Below is a small trained network, with its code and all its weights. Each question gives an input and a class and asks what happens when units are switched off, that is, made to give their printed mean instead of their output.

import numpy as np


def w(rows, s, z=0):
    codes = np.array(rows[::2]) - 128.0
    scale = np.full(codes.shape[1], s)
    scale[-1] = z or s
    return codes * scale


def norm(h):
    return h / np.sqrt((h * h).mean(-1, keepdims=True) + 1e-5)


def f(y):
    return y / 2 * (1 + np.tanh(0.7978845608 * (y + 0.044715 * y**3)))


def log_softmax(a):
    a = a - a.max(-1, keepdims=True)
    return a - np.log(np.exp(a).sum(-1, keepdims=True))


def net(x, mask):
    res = np.array(x, float).reshape(1, 5) / 4 @ E
    u = 0
    for l in range(3):
        y = f(norm(res) @ A[l][:, :-1].T + A[l][:, -1])
        res = res + np.where(mask[u : u + 3], y, B[l][:, -1]) @ B[l][:, :-1]
        u += 3
    return log_softmax(norm(res)[-1] @ U[:, :-1].T + U[:, -1])


A, B = {}, {}
E = w([
[78,168,220,42,123,230,172,255,100,231,181],'x0',
[145,135,203,135,88,140,133,36,71,127,147],'x1',
[103,176,107,90,54,207,100,115,167,151,132],'x2',
[37,154,36,102,127,113,126,79,108,148,92],'x3',
[73,137,126,105,23,246,222,191,54,54,211],'x4',
],0.011)
A[0] = w([
[174,130,148,161,65,192,152,157,145,12,155,80],'0.n0',
[132,98,200,148,148,93,161,91,30,117,144,1],'0.n1',
[46,139,84,75,127,198,169,254,124,188,148,228],'0.n2',
],0.032,0.0097)
B[0] = w([
[163,100,123,79,78,136,94,165,120,113,132,198],'0.n0',
[132,174,212,138,75,86,137,153,97,97,103,163],'0.n1',
[70,157,103,197,254,145,188,122,66,164,123,253],'0.n2',
],0.021,0.042)
A[1] = w([
[152,128,127,153,79,116,136,148,128,46,131,172],'1.n0',
[125,100,121,156,80,185,195,69,55,30,190,255],'1.n1',
[114,154,206,52,87,202,94,77,127,254,134,22],'1.n2',
],0.035,0.002)
B[1] = w([
[133,73,81,166,201,164,150,101,168,145,195,251],'1.n0',
[69,54,105,169,133,248,159,88,77,109,205,232],'1.n1',
[58,107,122,198,159,224,147,74,61,159,199,182],'1.n2',
],0.013,0.016)
A[2] = w([
[3,236,84,33,68,213,166,174,168,217,107,254],'2.n0',
[61,181,91,74,76,172,70,96,188,232,93,188],'2.n1',
[125,127,206,57,173,140,152,246,152,241,155,152],'2.n2',
],0.031,0.002)
B[2] = w([
[128,47,249,115,253,250,156,254,96,255,159,235],'2.n0',
[23,181,51,240,130,197,148,40,84,185,109,178],'2.n1',
[81,93,155,191,243,227,152,140,39,179,213,247],'2.n2',
],0.0072,0.012)
U = w([
[83,136,126,159,207,175,158,158,79,166,151,235],'0',
[151,175,154,41,53,142,109,172,188,147,35,11],'1',
[201,126,142,170,193,25,86,86,230,144,102,129],'2',
[68,237,203,54,102,96,129,180,107,177,98,48],'3',
[169,148,246,141,13,92,139,153,107,43,121,77],'4',
[161,54,98,92,62,196,95,172,134,79,201,142],'5',
[146,170,156,27,58,130,103,175,189,141,44,1],'6',
[67,197,42,118,113,83,56,47,183,179,43,75],'7',
],0.012,0.0067)

Each question gives the input, the list of numbers given to net, and the class t.
The units are the neurons (one row each of A and B). Each row of codes is followed by its name. A weight is (code - 128) times the scale printed after its matrix; where a second scale follows, it is the last column's (A, B and U).
mask holds one flag per neuron, layer by layer. A switched-off neuron (its flag False) gives its mean, the last column of its row in B, instead of its output. The means were averaged over made-up inputs and are rounded, as every weight is.
A unit's drop is (log p(t) with every unit on - log p(t) with that unit switched off) / (log p(t) with every unit on - log p(t) with every unit switched off).
The circuit of an input: a set's keep is (log p(t) with only the set's units on - log p(t) with every unit switched off) / (log p(t) with every unit on - log p(t) with every unit switched off). Starting from all 9 units, units are removed one at a time, each time the one whose removal leaves the highest keep (on an exact tie, the one counted first), for as long as the keep stays at least 0.8.
units of the circuit, in order: the units of the circuit, biggest drop first
top k neurons: the k neurons with the biggest drops, biggest first
k most important neurons of layer l: the k neurons of layer l with the biggest drops, biggest first
drop when u is switched off: that unit's drop, to one decimal
input [-4,8,2,-3,0], class 4: top neuron	[0.n1]
input [-4,-8,1,-6,-4], class 2: top 3 neurons	[0.n2 0.n0 1.n1]
input [-4,-5,-7,-2,-1], class 2: top 2 neurons	[0.n2 1.n1]
input [-3,-5,-8,-6,-2], class 2: units of the circuit, in order	[0.n2 1.n1 0.n0 2.n2]
input [-7,-1,5,0,-6], class 7: top 2 neurons	[0.n1 0.n2]
input [-6,7,-8,3,7], class 4: units of the circuit, in order	[0.n1 0.n2]
input [0,2,-4,-2,4], class 4: units of the circuit, in order	[0.n1 0.n2]
input [-5,6,-4,8,0], class 5: top 2 neurons	[0.n2 1.n1]
input [-3,0,-1,6,-3], class 7: top 2 neurons	[0.n2 0.n1]
input [1,1,-8,-1,4], class 4: top 2 neurons	[0.n1 0.n2]
input [-3,-1,1,6,-3], class 7: 2 most important neurons of layer 0	[0.n2 0.n1]
input [-1,-3,1,-8,3], class 5: 2 most important neurons of layer 0	[0.n0 0.n2]
input [-1,7,2,-4,7], class 5: top 2 neurons	[0.n0 0.n2]
input [-6,3,7,3,-4], class 7: top 2 neurons	[0.n2 0.n1]
input [-1,2,-6,3,-3], class 2: 2 most important neurons of layer 1	[1.n0 1.n1]
input [-8,-1,-2,6,-2], class 7: top 4 neurons	[0.n2 0.n1 0.n0 2.n0]
input [-7,-3,0,-1,-3], class 2: most important neuron of layer 1	[1.n1]
input [-5,5,2,-3,-7], class 2: drop when 0.n2 is switched off	0.5
input [-4,2,-3,3,-2], class 2: 2 most important neurons of layer 1	[1.n1 1.n2]
input [-3,5,-3,-7,-4], class 4: drop when 0.n1 is switched off	0.6
input [-5,3,5,0,8], class 5: drop when 0.n0 is switched off	0.1
